Each row is followed by its class number.
[  30 -156   10  149  -96  124  -49   38  -21  -44  155  347  135   70
 -248    3   -4   -5  210 -137  -55   79   34   40   47 -107  -98   -4
  -69   55 -108 -178   10]
4
[ -56  -76   -7   14   35  -49  -58    2   47  -14  -39  134  125 -119
   -1  -67 -167   61  -49   40   94  -55   86   -9  -68  -60    8  -67
   18   19   19   99 -143]
6
[ -1 102 -49  53 -12 -31  62  -5  13 -64 -24 -12 -21  21 -13 -34  35   1
 -83  51  25  13 -51  32  11  28  31 -38   9   2  16  52  46]
2
[  40  -17    2  -19   59   34  -22   -4   91  -42   59    1  -49  -61
   36   13 -103   59  -25   31  -52  -56   47  -32   16  -22  -26   69
  -47 -104   32  128  -67]
1
[  -1  117  165  -43  159 -117    3 -109  204 -110   16  -79    9 -131
  -40    1  130  169  -75   -5   74   34   26   -9   21   12   78  -51
   54  -17  -81   69 -110]
10
[ 15 -80 -28 -11 -62 -13   1 -43  76 -41 -61  92 -49  50 -25 -43 -65  30
 -81   9  69 -36 -30  19  19 -77 -44 -35  61 -30  24 -70  36]
4
[  20  -48   64  -75 -114  -37  -66  -59  143  -29 -126    1 -156   90
   -3  -38   40  -39  108  -81  -28  -69  -55   27   58  -96   40  -13
  -61   40   21  -47  -69]
7
[-37  44  27  -3 -19  48  72 -64  46 119 -48  64  33  -5 -46 -82 -54  10
   9  40   8 -11 -39 -22  58 -17 -61 -71 -18  19  15 -23  35]
3
[-37 113  17 -83  43  78  63 -29  59  47  23 -14  81  45 -79 -61 -23  61
  56  28  24  41 165 -76 102  62  21 -64  40  86 -59 119 -80]
7
[-32 251  -3  -2   0   1   7  92   7 142 -73 -17  41  47  27 -13 -47 -91
 110  42 -42 -17  54 -39  87  99  37 -27 -78  94   5 219 -73]
0
[ -22  -67   67 -184 -102  198  -86  251   69   72  123  169 -103 -148
 -111 -123 -330  317  115  -22 -195  -73   -3 -245  129 -164  -67   64
  -63 -172 -133  164   37]
0
[  62  -13  -44   29  -12   45  -14  134  -60    1   84   -2  -56 -118
  -39   -1 -189  125   53   11  -46  -57  -48  -94   77  -86  -63   73
  -69  -39  -71  142   70]
5
[  51  112   56 -163   -7   64   24    6  -60  163   54  -87  -75 -143
   40  -77 -264  186  -56   18  -71  100  -86 -107   89  -66   -6  -48
  136  -32  -86  -12   38]
1
[ 12  44 -23 -40  -5  34  37  43 -13 -44  -8 -48 -54 -19 -17 -15 -24  74
 141  19 -65  23  41 -46  91 -33  29 -14 -53  28 -32 131 -30]
9
[   7  -12   23  -32   -2  -63   96   20   65  -19   13   78  -80  -80
 -105  -49  -77  144 -129  -65  -61   59  -60  -10   67  -32  -82    0
   97  -11  -70 -115   84]
4
[  86 -114  -25   17  -26   -7   47   93   70    3   69   76  -52    4
   18    6  -34  -40  -18  -55   10  -98  -53  -76   39  -57  -42   96
  -17 -117  -49   70  115]
8
[ -14   31   78  131  -25  -45   43  -16    7  -12  -12   98   26    3
  -24  -80   82   14  -30  -28  -19   32 -139   23   20    2    6    5
  -39   15   55  -98   98]
10
[ -53  143  -75  -17  -19   -2  163  -30   14  -15  -83  -63  -21   71
  -82  -52   -1   77   64   25  -34   25   16  -36  100   16   69  -56
 -101  125   33   88   28]
2
[  50  496  450 -255  419  -72 -233   24  329  -26   34 -899 -277   10
  447   76  379   74  148  259 -267 -178  179 -227  101  215  123   14
 -104 -252  -59  297 -271]
7
[  51 -218 -188   96   68  -58  -98  -26  194  -70 -109  -13  -34  128
   90  150  120 -282   -3   43  160 -130   39  140  -61   54   71  -61
   19   56  102  120 -198]
9
[  43  -94   69  -82   13   24 -116  -81  100 -137   -4  -12   19   93
  -23  -51   60   66  -53   31  110  -77   54  -26  -14  -62   67  -95
  127   12   -1  -20  -62]
5
[ 29  83  29   7 -12 -18  65  39 -30 130  21  -4  26 -42   9  15 -64 -81
 116 -28  -3  27  -2 -23  31   0 -51 -13  19  74 -40 -46  12]
4
[   9  286 -431  201   20  332  151  227 -320  155  102 -191 -263 -143
 -215 -294  -46  167  306 -134 -349  209 -427 -197  319   83  158 -291
   26  345  -14  307  211]
7
[ -24  158   16   33  145  -42  100   10  113  -79  -60 -127  101    1
  -43   18   22    2   49   86  103  -19   68  -47   73   82   66   -7
 -104   91  -68  316 -104]
1
[ -31  115  -38    2  -31  -14   23  -27   -7  -40  -74  -19   14  107
   33  -28   54  -53   35  102   -6  -49  -13    5   29   17   79   -4
 -115   45   64  112    1]
5
[ 14   8   0   3 -25 -44 -18 -15 104 -62 -33  29  -3  56  -7  -2  27 -61
  21  37  37 -62   7  22  -5 -20  -8 -72 -10  29  18 -15 -39]
8
[ 102   54  -71  209  264   -6  -53 -126  199 -267   30 -258   37  106
 -146  236   91  -30  209   18  -65 -102  102  123   65   57   48 -154
 -226  251   96   99 -171]
3
[  57  -24  -95  -23  -73  -54  -79  -64   86 -107 -107   17  -20  146
   48   33   59 -156    3   54  102  -74   45   88  -19  -50  -16 -102
    9   -4   41   27  -83]
11
[ -16  -80   38  -50  -21  -59  -59  -65  167  -29 -112   21    4  118
   13   13  124  -22  -23   39  102 -115   51   30   -5  -38   43  -42
   -3   -7   53  -35  -41]
4
[   8   -6  228 -205  -63   -6  -14 -265  223  197 -143   45  106  135
  133  -13 -138 -207 -109   96   90 -256   48   62  106  -38 -100 -118
    4  -61   61  -60  -14]
6
[ -52  -55  -37   43 -217   65   66 -142 -213   -6 -104  216   64   90
    9   82  -79 -184  379  -29  168   65  328   59   53 -144   10  246
 -261  118   86   15 -130]
7
[ 20 119  66 -10  40  15   4  98 120 -20  37 -50 -39 -21  -8  -3  32  13
   2  86 -49 -66  57 -17  38  82 -39  24   6 -85 -63 154  -5]
1
[ 211 -235 -446   85 -110  165 -194  175 -370  -65   67   29 -216  172
  232   63   97 -439 -474  -69  133   56 -278  228 -145  169  -80  -71
  572 -172  187 -101  222]
6
[-21 160 -63 -10 -55  26  23 -36 -45  21 -72  17 -56  44 -19 -76 -39  16
  50  55 -36  48 -88  -3  60 -19  92 -95 -29 110  39  31 -17]
5
[ -27   47   10  -81   38  -50  -27   33  -35 -181   58  -12   37  -29
  157   26   68  -62 -126   35   81   12   45   34  -59   10  -23   25
  136 -162   18  -12  -29]
8
[-204  -81   36 -355  -73   14   36   -2  220   11  -45  232   23 -148
  -45 -169 -137  118 -116  -82   92   72 -219  -77    0 -134  109 -171
  236  -36 -109  -78 -101]
0
[ -2   5  -2  78  31  16  24 -63 -70  -8 -30  -1  22 -19  26 -78  31 -26
  61  53  27  32  -3   3  17   1  54 -23  -9  39  27  62 -16]
10
[  15   -6  -86   79    7  -34  -11  -56   16  -40   16  149   62  -57
   -2   17  -41  -65 -158   32   37  -16  -12  137  -58  -15  -24 -137
   62  -17   67 -129  -33]
9
[ -38  -34  -70  -19   11  -53   17   76  128   -3 -137  -60  -74   82
   30  -43  110  -23  -79   84   12 -114  -10  -38  -54   22  115  -68
  -69  -39   19   44  -13]
9
[  26   85 -197   55 -166    0  -28   24  -61  -13  -38   26   -4  112
  -80   30  -32  -37   15   18    9   47  -41  -12  -51  -60  -33  -62
 -192   83   50  -77   35]
11
[  88 -198    9   30   13   87 -219   98   98 -119  128  133  -56 -169
    9   46 -190   55  167  -38  -33  -43   24  -25   49 -148 -144   30
  -19  -96  -36  171 -226]
9
[  11    2   -3  -32  -77  -67  -27  -38   -8 -127  -83  -14  -45    0
   71  -25  112  -48  -28   19  110  -17   33   32  -24  -74   60  -31
   36  -32    8  -16  -26]
9
[   2   12   49  -24  -84  -53   39  -26  123   59 -135   15    7  130
  -69  -76   14    8   28   12   74 -105  -71  -15   19  -25   59 -126
   14  119   20  -38   80]
8
[  87  -10  232  289   90 -105 -180  165  128  -25   92   52  -52  166
  153  118  224 -133 -626   80    9 -264  -38  130 -467  287 -176  346
  -59 -533  217 -190  214]
2
[ -15 -406 -112  136  -19   49 -254  149    1 -607  -98  115 -114  181
 -115  -47  508  130   -5   91  -20 -159   23  175   16  -77  154  -54
   71  -83  161   63   66]
3
[-15 161  55  14 -54 -56  -5 -18  -2 -94 -13  19 -41 -67  -5 -50 -79 131
 -29  19 -59  75 -76  52  72 -18  -9  26   4 -16  -8  86  42]
10
[ -34 -277   -7  -87   27  -36  -76 -233  193 -193 -130  122  105  316
  -32   25  144  -29 -221   70  100 -187  203  217  -87   42  -45  -85
   79  -87  167  -90  -48]
6
[ -73   85  -12   41 -103   33   82  103  -92  -63   47  234  226  -54
  -89  -84   43   31   -8   80  211   61   63  -43  -45  -25   27 -108
   84   44   -8  -43   79]
6
[-25   0 -85  -8 -66 -53  23 -37  -8 -61 -66 142  -2  34 -29 -29  -9   0
 -99 -53  80  92 -10  79  -2 -28 -28 -61 132  20  24 -97 -14]
11
[  50   61    8  135  -38  -42 -126  162  157 -107   94   87  -45 -132
   -5   71  -30  -14   13   85  -71 -122  -86    2   80 -102  -67   35
 -247 -135  -76   78  -16]
7
[ -73  -18   98  -75  -53  -68    0  -96   86   25  -92  108   21  -31
   33  -89 -113   73   62  -84  114   11  -28   15   25 -125  -31  -56
  103    7    4 -120  -67]
0
[   6  -33 -122  -38  -33   33   26   -4   -7   69  -57   68 -100  -16
    3  -62 -115   14 -103  -23    8  -10 -140   -4   84  -49  -14  -71
   63  -33   15   -3   61]
0
[  1   4 -17 -71 -59  23  21 -23  -7 -26   3 -21 -73 -23 -19 -42 -29  79
 -62  25  -2  26  -9 -39  23 -51  23   1  10 -28 -18  -5  27]
2
[  10  -59  -63   10  -19   91  -96  -52  -71    5   65   79   29   32
   33   50  -67 -136  167  -49   43   91  165   -7  -19  -53    2   34
  -16   35  -25  -41 -189]
0
[ -36  307  123 -138   13   86   46   -2   41  -62   51  -75  -53  -47
  -27  -31 -111  191  163  115 -220   17  155  -82  153   28   13   28
 -100  -25  -19  248  -20]
11
[ -26  116  -54 -102  -84  127  190   64  -49  214   83  191   43  -44
 -116  -87 -253   44   25  -52 -124  145  -98 -109  151  -19 -109  -73
   32   37  -93  -62  104]
11
[  17   20  -16  -46   -3  -12  -28   36  128  -82  -42  -56 -153  -32
  -32  -12  -44   63  -82   28 -128  -90  -61    2   30  -22  -50  -64
  -84  -61   13   13  -18]
9
[  63   64  151  -77   10  -54  -11 -131   88  -16  -46 -191 -145 -107
  -10  -30 -220  202  -12   31  -30  -65   42  -37   73  -65  -98   29
   30   29   -1   40   23]
4
[ 104  167    7  114   -6 -145   73   -2   38   56 -131 -178 -115   42
   74  115   -5 -118   52   32   15 -110  -68   54   91   22  -14    1
 -154   82   57   41   94]
6
[-41 145  38 -66 -18  20  75 -77 -42  20   2 -19  49 -35  12 -36 -15   4
 104  63  27  43  96 -33  53 -21 -14  -4 -21  18 -29  47 -13]
4
[ 236 -510  -41  181  164  -15 -117  143  234   72  150   73  -12  -18
  -57  329 -210 -120 -115 -142   77 -374   27  200  -36   59 -603  115
  107 -234   46  -79   73]
11
[  -8   67  117   34   29   13 -111   -6   55  -64   51   20   83   59
   28   73  125 -120  104   42  -45  -60  144   36  -93   79   36   59
 -138  -14   60   88 -122]
6
[ -22 -104  -51  -77  -70  -13  -29   65   59   40  -47   36  -42   10
  -15   18  -48   22  -42    0  -13  -60   -9   23   -8  -56  -47    5
  -22  -66  -20  -78    0]
1
[  36  -18   80  120 -111  -93   -2  -25 -119  -77  -75   11   26   62
   56  -17  182 -179  195  -66   72   56  -19   42  -30  -68   10  111
  -73   77   22  -49   21]
3
[   9  152   -5  -38  -62  -11  114    6  -18   77  -59   17   41   48
  -10   12  -36 -104  110   54   18   15    9  -27  100    6  -24   16
 -106   72  -30  122   24]
4
[ -16   29  -13    1  -41  -29   28  145  -74    5   72   69   12 -179
  -59  -69  -85   89  -67  -15  -55   26  -75  -46  -49  -32  -98    7
  -25  -30  -28  -60   50]
7
[  -6  -32  -95   72  -40   43  -21   25  -69   45   89   89  -17 -119
  -26  -13 -185  -11   41  -94  -88  108 -108  -33   21  -94  -48  -16
  -40   42  -37 -131  -15]
11
[  12   63  -36  -68    4 -126   69  -31   71   56  -82  -79   22  165
   39  184  132 -125   30  -18   39   -6  130   83    8   59  -20   70
 -137  -14  -12  -37  -45]
10
[ -4  92 112 -13  37 -48 -22   1  22 -56 -22 -12  40 -43  40 -45  16  78
 -36  58  77  12  37  22  19  28  -8   1 102 -59 -28 125 -21]
10
[ -55  120  288 -305  247  207  -99  -45  614   44   48   61   60  180
 -177  157 -283  373  777   18 -213 -269  667   -9  340   49 -226  -46
 -101  -22  -43  627 -544]
8
[ -1  76 -41 -19  64  17 -11  31  63 -37  30 -72 -27 -75 -35  33 -42  50
  51  43 -48   4  11 -28  39 -15  28 -70 -83   8 -56  67 -81]
10
[  42  -30  105  -45    5    7  -79   32  222   27   20  -73 -135    8
   58   39  -57   32  -67    1  -89 -200 -106  -46   33  -34   14   97
 -137 -160   16   66   62]
7
[  20   -6  228  119  125 -183   13   10  -12  -73   80   30   88 -157
   58  102  159   52  224  -89  -46  -26   94  144  -23   20 -108  118
    8  -28   55  -39  -30]
6
[ -48  232  -68  -31  -43   39  148   92   -5  -13  -73   75  -17   -2
 -101  -93  -84   69   18  -13  -15  109  -74  -16  181   55   58  -94
   74  101  -73  242   31]
9
[  47   34   23  125  170   15  -32    5  -46   17   25  -27   25  -33
   49   65  115  -79  -74   58  -17  -80   -4   80 -108   88  -68    2
  -55 -129  112    2  -13]
3
[  80 -240 -142  -13 -188  161 -110   99   37   88  -20   14 -139   78
   -1  -57 -188  -63  161   75  -38 -164   19  -82    5 -106  -55  -14
  -41   18   61   44   20]
1
